Below is a small trained network, with its code and all its weights. Each question gives an input and a class and asks what happens when units are switched off, that is, made to give their printed mean instead of their output.

import numpy as np


def w(rows, s, z=0):
    codes = np.array(rows[::2]) - 128.0
    scale = np.full(codes.shape[1], s)
    scale[-1] = z or s
    return codes * scale


def f(y):
    return np.maximum(y, 0)


def log_softmax(a):
    a = a - a.max(-1, keepdims=True)
    return a - np.log(np.exp(a).sum(-1, keepdims=True))


def net(x, mask):
    res = np.array(x, float).reshape(1, 4) / 4 @ E
    y = f(res @ A[0][:, :-1].T + A[0][:, -1])
    res = res + np.where(mask, y, B[0][:, -1]) @ B[0][:, :-1]
    return log_softmax(res[-1] @ U[:, :-1].T + U[:, -1])


A, B = {}, {}
E = w([
[20,168,173,131,116,135,94,153,156,207],'x0',
[166,131,205,106,9,107,142,96,173,77],'x1',
[112,127,109,121,110,149,141,113,119,137],'x2',
[123,156,83,223,93,72,53,88,79,91],'x3',
],0.014)
A[0] = w([
[168,114,146,94,119,151,155,134,151,118,136],'neuron 1',
[143,148,159,174,4,101,88,102,112,96,27],'neuron 2',
[17,150,193,131,116,120,82,141,147,172,145],'neuron 3',
[198,97,91,127,134,135,151,121,114,102,253],'neuron 4',
[113,121,214,98,104,173,180,146,137,129,130],'neuron 5',
[151,112,212,77,82,138,198,124,165,127,134],'neuron 6',
[119,112,124,74,236,178,185,156,127,153,220],'neuron 7',
[103,147,53,210,173,108,74,121,75,130,139],'neuron 8',
],0.018,0.007)
B[0] = w([
[129,87,155,89,95,121,168,149,98,137,179],'neuron 1',
[99,127,151,216,195,60,213,108,196,171,211],'neuron 2',
[89,222,183,126,113,184,78,147,205,158,226],'neuron 3',
[165,21,70,137,153,81,183,112,66,109,218],'neuron 4',
[202,210,138,96,156,112,105,131,140,89,200],'neuron 5',
[186,120,181,27,76,142,126,158,93,108,222],'neuron 6',
[87,114,151,254,171,45,205,91,199,164,232],'neuron 7',
[67,101,47,117,102,198,34,122,97,120,253],'neuron 8',
],0.019,0.029)
U = w([
[129,73,83,135,146,52,192,79,153,136,252],'0',
[80,170,178,178,162,150,176,144,154,160,210],'1',
[152,109,7,122,154,149,95,105,32,82,180],'2',
[78,146,81,88,83,189,65,132,144,137,10],'3',
[182,86,142,72,90,129,188,151,58,85,13],'4',
[173,183,142,58,96,144,115,163,154,118,63],'5',
],0.012,0.0033)

Each question gives the input, the list of numbers given to net, and the class t.
The units are the neurons (one row each of A and B). Each row of codes is followed by its name. A weight is (code - 128) times the scale printed after its matrix; where a second scale follows, it is the last column's (A, B and U).
mask holds one flag per neuron, in row order. A switched-off neuron (its flag False) gives its mean, the last column of its row in B, instead of its output. The means were averaged over made-up inputs and are rounded, as every weight is.
A unit's drop is (log p(t) with every unit on - log p(t) with that unit switched off) / (log p(t) with every unit on - log p(t) with every unit switched off).
The circuit of an input: a set's keep is (log p(t) with only the set's units on - log p(t) with every unit switched off) / (log p(t) with every unit on - log p(t) with every unit switched off). Starting from all 8 units, units are removed one at a time, each time the one whose removal leaves the highest keep (on an exact tie, the one counted first), for as long as the keep stays at least 0.8.
units of the circuit, in order: the units of the circuit, biggest drop first
most important unit: the unit with the biggest drop
top k neurons: the k neurons with the biggest drops, biggest first
drop when u is switched off: that unit's drop, to one decimal
input [1,7,-2,5], class 1: top 2 neurons : [neuron 4; neuron 2]
input [3,4,-6,8], class 1: most important unit : neuron 2
input [2,1,4,-6], class 5: top 2 neurons : [neuron 6; neuron 2]
input [1,-7,4,2], class 3: top 2 neurons : [neuron 8; neuron 4]
input [-8,0,-5,8], class 2: top 2 neurons : [neuron 8; neuron 7]
input [7,1,-8,0], class 5: top 3 neurons : [neuron 7; neuron 8; neuron 2]
input [-1,1,7,-3], class 4: top 2 neurons : [neuron 2; neuron 3]
input [-2,-1,0,1], class 2: top 2 neurons : [neuron 7; neuron 2]
input [2,5,-1,0], class 5: top 2 neurons : [neuron 7; neuron 6]
input [-2,1,-7,-6], class 4: top 2 neurons : [neuron 6; neuron 2]
input [6,0,0,8], class 3: top 2 neurons : [neuron 8; neuron 7]
input [-5,1,-6,0], class 4: top 3 neurons : [neuron 7; neuron 8; neuron 2]
input [3,-2,2,1], class 3: top 2 neurons : [neuron 2; neuron 7]
input [3,-3,-6,8], class 3: units of the circuit, in order : [neuron 8]
input [7,5,1,-1], class 5: drop when neuron 7 is switched off : 0.2
input [-3,2,4,-7], class 4: drop when neuron 3 is switched off : 0.0
input [4,6,7,8], class 1: drop when neuron 2 is switched off : 3.9
